Here is a tiny trained network, its code and every weight. The questions are about switching its units off for an input and a target symbol, where a switched-off unit gives its printed mean instead of its output.

import numpy as np


def w(rows, s, z=0):
    codes = np.array(rows[::2]) - 128.0
    scale = np.full(codes.shape[1], s)
    scale[-1] = z or s
    return codes * scale


def f(y):
    return np.maximum(y, 0)


def softmax(a):
    e = np.exp(a - a.max(-1, keepdims=True))
    return e / e.sum(-1, keepdims=True)


def log_softmax(a):
    a = a - a.max(-1, keepdims=True)
    return a - np.log(np.exp(a).sum(-1, keepdims=True))


def net(x, mask):
    ids = ['δημξτφψω'.index(c) for c in x.split()]
    T = len(ids)
    res = E[ids] + P[:T]
    u = 0
    for l in range(2):
        r = res
        for j in range(2):
            rows = slice(2 * j, 2 * j + 2)
            q, k, v = (r @ M[l][rows].T for M in (Q, K, V))
            z = softmax(np.where(np.tri(T) > 0, q @ k.T / 2**0.5, -1e9)) @ v
            o = O[l][rows]
            res = res + np.where(mask[u + j], z, o[:, -1]) @ o[:, :-1]
        u += 2
        y = f(res @ A[l][:, :-1].T + A[l][:, -1])
        res = res + np.where(mask[u : u + 8], y, B[l][:, -1]) @ B[l][:, :-1]
        u += 8
    return log_softmax(res[-1] @ U[:, :-1].T + U[:, -1])


Q, K, V, O, A, B = {}, {}, {}, {}, {}, {}
E = w([
[124,123,146,60],'δ',
[233,164,146,119],'η',
[150,66,133,71],'μ',
[103,123,184,152],'ξ',
[4,123,120,125],'τ',
[122,162,47,45],'φ',
[197,104,84,73],'ψ',
[108,80,10,194],'ω',
],0.014)
P = w([
[203,221,159,211],'0',
[204,156,185,166],'1',
[180,94,147,110],'2',
[94,54,114,74],'3',
[69,35,53,24],'4',
[15,27,27,7],'5',
[20,29,32,20],'6',
],0.0021)
Q[0] = w([
[168,203,97,100],'0.h0',
[182,146,197,118],'0.h0',
[2,175,145,196],'0.h1',
[143,188,116,124],'0.h1',
],0.0089)
K[0] = w([
[94,121,2,207],'0.h0',
[60,205,127,110],'0.h0',
[126,48,205,247],'0.h1',
[86,22,81,128],'0.h1',
],0.007)
V[0] = w([
[130,125,3,118],'0.h0',
[2,146,33,158],'0.h0',
[204,178,165,174],'0.h1',
[97,230,122,154],'0.h1',
],0.0071)
O[0] = w([
[128,141,115,114,218],'0.h0',
[201,3,242,68,5],'0.h0',
[67,138,168,244,148],'0.h1',
[79,103,212,75,81],'0.h1',
],0.005,0.0023)
A[0] = w([
[185,98,51,92,138],'0.n0',
[164,136,161,136,115],'0.n1',
[218,121,188,60,148],'0.n2',
[52,73,48,164,206],'0.n3',
[117,229,87,21,132],'0.n4',
[178,149,222,240,254],'0.n5',
[2,83,253,117,141],'0.n6',
[110,21,114,86,118],'0.n7',
],0.0068,0.0041)
B[0] = w([
[152,126,96,98,253],'0.n0',
[111,92,109,84,148],'0.n1',
[114,71,116,94,227],'0.n2',
[125,55,95,107,247],'0.n3',
[125,135,126,102,251],'0.n4',
[2,103,84,114,228],'0.n5',
[125,33,70,119,184],'0.n6',
[147,121,108,188,180],'0.n7',
],0.0088,0.0042)
Q[1] = w([
[176,125,118,88],'1.h0',
[128,200,145,195],'1.h0',
[163,255,221,252],'1.h1',
[179,172,202,98],'1.h1',
],0.0085)
K[1] = w([
[37,116,108,109],'1.h0',
[213,125,210,213],'1.h0',
[121,192,255,182],'1.h1',
[77,103,194,136],'1.h1',
],0.0074)
V[1] = w([
[22,90,150,190],'1.h0',
[54,175,116,165],'1.h0',
[151,241,155,1],'1.h1',
[29,114,164,50],'1.h1',
],0.0089)
O[1] = w([
[58,61,119,152,153],'1.h0',
[21,136,152,150,131],'1.h0',
[45,198,109,44,2],'1.h1',
[14,103,255,99,148],'1.h1',
],0.0078,0.0047)
A[1] = w([
[250,160,141,113,254],'1.n0',
[139,55,186,117,154],'1.n1',
[113,227,31,125,57],'1.n2',
[190,98,249,138,235],'1.n3',
[38,189,177,78,189],'1.n4',
[215,65,56,114,40],'1.n5',
[60,186,157,4,131],'1.n6',
[72,80,3,138,19],'1.n7',
],0.0049,0.0026)
B[1] = w([
[123,213,111,144,221],'1.n0',
[94,106,127,150,191],'1.n1',
[70,66,82,95,180],'1.n2',
[157,55,38,163,166],'1.n3',
[84,117,150,197,204],'1.n4',
[116,132,248,138,254],'1.n5',
[215,211,255,188,221],'1.n6',
[161,184,221,32,219],'1.n7',
],0.0065,0.0067)
U = w([
[153,186,221,109,38],'δ',
[101,220,40,193,255],'η',
[155,154,103,130,76],'μ',
[83,166,98,160,224],'ξ',
[108,70,144,39,48],'τ',
[152,169,221,44,147],'φ',
[122,145,3,45,182],'ψ',
[193,123,140,165,113],'ω',
],0.0054,0.0037)

Each question gives the input, a string of symbols that net reads in full, and the target symbol t.
The units are the heads (2 rows each of Q, K, V and O) and the neurons (one row each of A and B). Each row of codes is followed by its name. A weight is (code - 128) times the scale printed after its matrix; where a second scale follows, it is the last column's (O, A, B and U).
mask holds one flag per unit, layer by layer, with each layer's heads first. A switched-off unit (its flag False) gives its mean, the last column of its rows in O or B, instead of its output. The means were averaged over made-up inputs and are rounded, as every weight is.
A unit's drop is (log p(t) with every unit on - log p(t) with that unit switched off) / (log p(t) with every unit on - log p(t) with every unit switched off).
The circuit of an input: a set's keep is (log p(t) with only the set's units on - log p(t) with every unit switched off) / (log p(t) with every unit on - log p(t) with every unit switched off). Starting from the 12 units with the biggest drops (on a tie, the unit counted first), units are removed one at a time, each time the one whose removal leaves the highest keep (on an exact tie, the one counted first), for as long as the keep stays at least 0.8.
units of the circuit, in order: the units of the circuit, biggest drop first
unit that matters most: the unit with the biggest drop
top k neurons: the k neurons with the biggest drops, biggest first
top k neurons in layer l: the k neurons of layer l with the biggest drops, biggest first
which heads matter: for each layer, one digit per head in row order, 1 if its drop is at least 0.15 and else 0, layers parted by /
drop of u: that unit's drop, to one decimal
input η μ ω μ ω ξ, target ω: units of the circuit, in order -> (1.h1, 0.n3)
input μ φ δ η ω ω φ, target ω: which heads matter -> 10 / 01
input ψ η δ ψ ξ ω ω, target ω: units of the circuit, in order -> (1.h1, 0.n3)
input η η η τ, target τ: units of the circuit, in order -> (0.n6, 1.h1)
input φ η ω, target ω: unit that matters most -> 0.n3
input η μ φ, target φ: units of the circuit, in order -> (1.n6, 1.h1)
input ω τ φ η ξ τ, target τ: units of the circuit, in order -> (0.n6, 0.h0, 1.h1)
input ξ δ η τ ξ, target τ: which heads matter -> 00 / 11
input η φ ω ω η ψ, target ω: units of the circuit, in order -> (0.n3, 1.h1)
input τ ψ δ δ ψ ω φ, target ω: top 2 neurons -> (0.n3, 1.n5)
input ψ ψ δ ψ η η η, target η: top 2 neurons in layer 0 -> (0.n3, 0.n6)
input φ φ φ δ ψ, target φ: top 3 neurons in layer 1 -> (1.n6, 1.n5, 1.n3)
input τ ω δ ω η, target ω: units of the circuit, in order -> (1.h1, 0.h0, 1.n3)
input ψ μ τ ω ψ, target ω: top 3 neurons in layer 0 -> (0.n3, 0.n5, 0.n7)
input ψ η τ, target ψ: unit that matters most -> 0.n0
input ξ τ τ ξ, target τ: which heads matter -> 10 / 10
input δ τ δ η, target τ: which heads matter -> 10 / 01
input η η η τ μ ω δ, target ω: drop of 1.h1 -> 1.2
input δ ω ω μ, target ω: drop of 0.n3 -> 0.2
input η ψ η η φ, target φ: drop of 0.n4 -> 0.3
input ψ μ δ ψ η, target ψ: top neuron in layer 1 -> (1.n2)
